Below is a small trained network, with its code and all its weights. Each question gives an input and a class and asks what happens when units are switched off, that is, made to give their printed mean instead of their output.

import numpy as np


def w(rows, s, z=0):
    codes = np.array(rows[::2]) - 128.0
    scale = np.full(codes.shape[1], s)
    scale[-1] = z or s
    return codes * scale


def f(y):
    return np.maximum(y, 0)


def log_softmax(a):
    a = a - a.max(-1, keepdims=True)
    return a - np.log(np.exp(a).sum(-1, keepdims=True))


def net(x, mask):
    res = np.array(x, float).reshape(1, 4) / 4 @ E
    y = f(res @ A[0][:, :-1].T + A[0][:, -1])
    res = res + np.where(mask, y, B[0][:, -1]) @ B[0][:, :-1]
    return log_softmax(res[-1] @ U[:, :-1].T + U[:, -1])


A, B = {}, {}
E = w([
[86,232,160,105,157,122,204],'x0',
[107,2,55,95,184,112,208],'x1',
[142,172,118,2,63,138,146],'x2',
[243,118,158,116,148,72,244],'x3',
],0.011)
A[0] = w([
[160,247,157,138,117,149,172,216],'N1',
[116,114,146,211,152,115,150,157],'N2',
[57,147,85,82,76,147,77,143],'N3',
[129,160,63,167,118,132,148,66],'N4',
[125,58,114,72,82,135,143,164],'N5',
[144,192,153,102,132,92,180,108],'N6',
[163,125,168,228,144,109,108,102],'N7',
[156,144,183,111,156,99,176,102],'N8',
[184,139,159,65,54,105,109,157],'N9',
[123,151,222,91,139,97,167,89],'N10',
[126,54,103,99,140,145,125,107],'N11',
[166,156,104,111,75,123,201,254],'N12',
[117,44,87,132,132,126,142,185],'N13',
[111,89,57,130,254,86,209,169],'N14',
[108,112,61,135,165,55,155,72],'N15',
[119,178,177,102,141,124,231,58],'N16',
[132,163,192,92,127,91,176,97],'N17',
[106,160,140,196,122,152,14,212],'N18',
],0.013,0.0051)
B[0] = w([
[56,97,227,36,160,108,121,242],'N1',
[138,82,162,185,129,132,172,190],'N2',
[64,149,97,112,86,172,77,210],'N3',
[148,137,158,119,107,132,129,132],'N4',
[181,118,63,68,142,114,126,182],'N5',
[44,51,153,62,164,68,126,197],'N6',
[227,46,198,173,125,83,152,196],'N7',
[68,138,139,132,99,81,151,183],'N8',
[176,221,110,89,175,103,64,196],'N9',
[106,55,155,85,101,65,122,183],'N10',
[178,58,80,64,128,117,146,179],'N11',
[148,122,91,2,202,54,168,207],'N12',
[207,115,71,119,67,152,131,204],'N13',
[138,128,113,129,88,210,248,242],'N14',
[137,112,109,135,109,165,179,173],'N15',
[71,94,141,86,160,113,153,204],'N16',
[55,92,137,98,140,64,124,189],'N17',
[121,127,214,235,185,213,20,254],'N18',
],0.0092,0.018)
U = w([
[141,110,60,133,97,195,250,180],'0',
[120,84,39,144,92,166,76,163],'1',
[191,152,60,95,145,69,112,158],'2',
[87,113,167,94,162,58,169,163],'3',
[65,184,170,159,139,204,86,29],'4',
[159,107,211,211,177,136,118,142],'5',
[125,123,103,181,123,69,185,5],'6',
],0.013,0.0034)

Each question gives the input, the list of numbers given to net, and the class t.
The units are the neurons (one row each of A and B). Each row of codes is followed by its name. A weight is (code - 128) times the scale printed after its matrix; where a second scale follows, it is the last column's (A, B and U).
mask holds one flag per neuron, in row order. A switched-off neuron (its flag False) gives its mean, the last column of its row in B, instead of its output. The means were averaged over made-up inputs and are rounded, as every weight is.
A unit's drop is (log p(t) with every unit on - log p(t) with that unit switched off) / (log p(t) with every unit on - log p(t) with every unit switched off).
The circuit of an input: a set's keep is (log p(t) with only the set's units on - log p(t) with every unit switched off) / (log p(t) with every unit on - log p(t) with every unit switched off). Starting from the 12 units with the biggest drops (on a tie, the unit counted first), units are removed one at a time, each time the one whose removal leaves the highest keep (on an exact tie, the one counted first), for as long as the keep stays at least 0.8.
units of the circuit, in order: the units of the circuit, biggest drop first
k most important neurons: the k neurons with the biggest drops, biggest first
drop when u is switched off: that unit's drop, to one decimal
input [-6,-2,1,0], class 5: units of the circuit, in order => [N12]
input [8,-2,-8,-8], class 5: units of the circuit, in order => [N7 N18]
input [1,1,5,-5], class 4: 2 most important neurons => [N13 N11]
input [-3,6,8,-3], class 2: 2 most important neurons => [N5 N18]
input [1,6,5,7], class 0: 2 most important neurons => [N14 N1]
input [-4,-6,-1,5], class 5: 2 most important neurons => [N7 N16]
input [6,4,7,-7], class 1: 2 most important neurons => [N3 N18]
input [6,4,-7,3], class 0: drop when N14 is switched off => 0.1
input [6,-3,6,-6], class 4: drop when N3 is switched off => 0.6
input [-2,3,8,-4], class 2: drop when N9 is switched off => 0.1
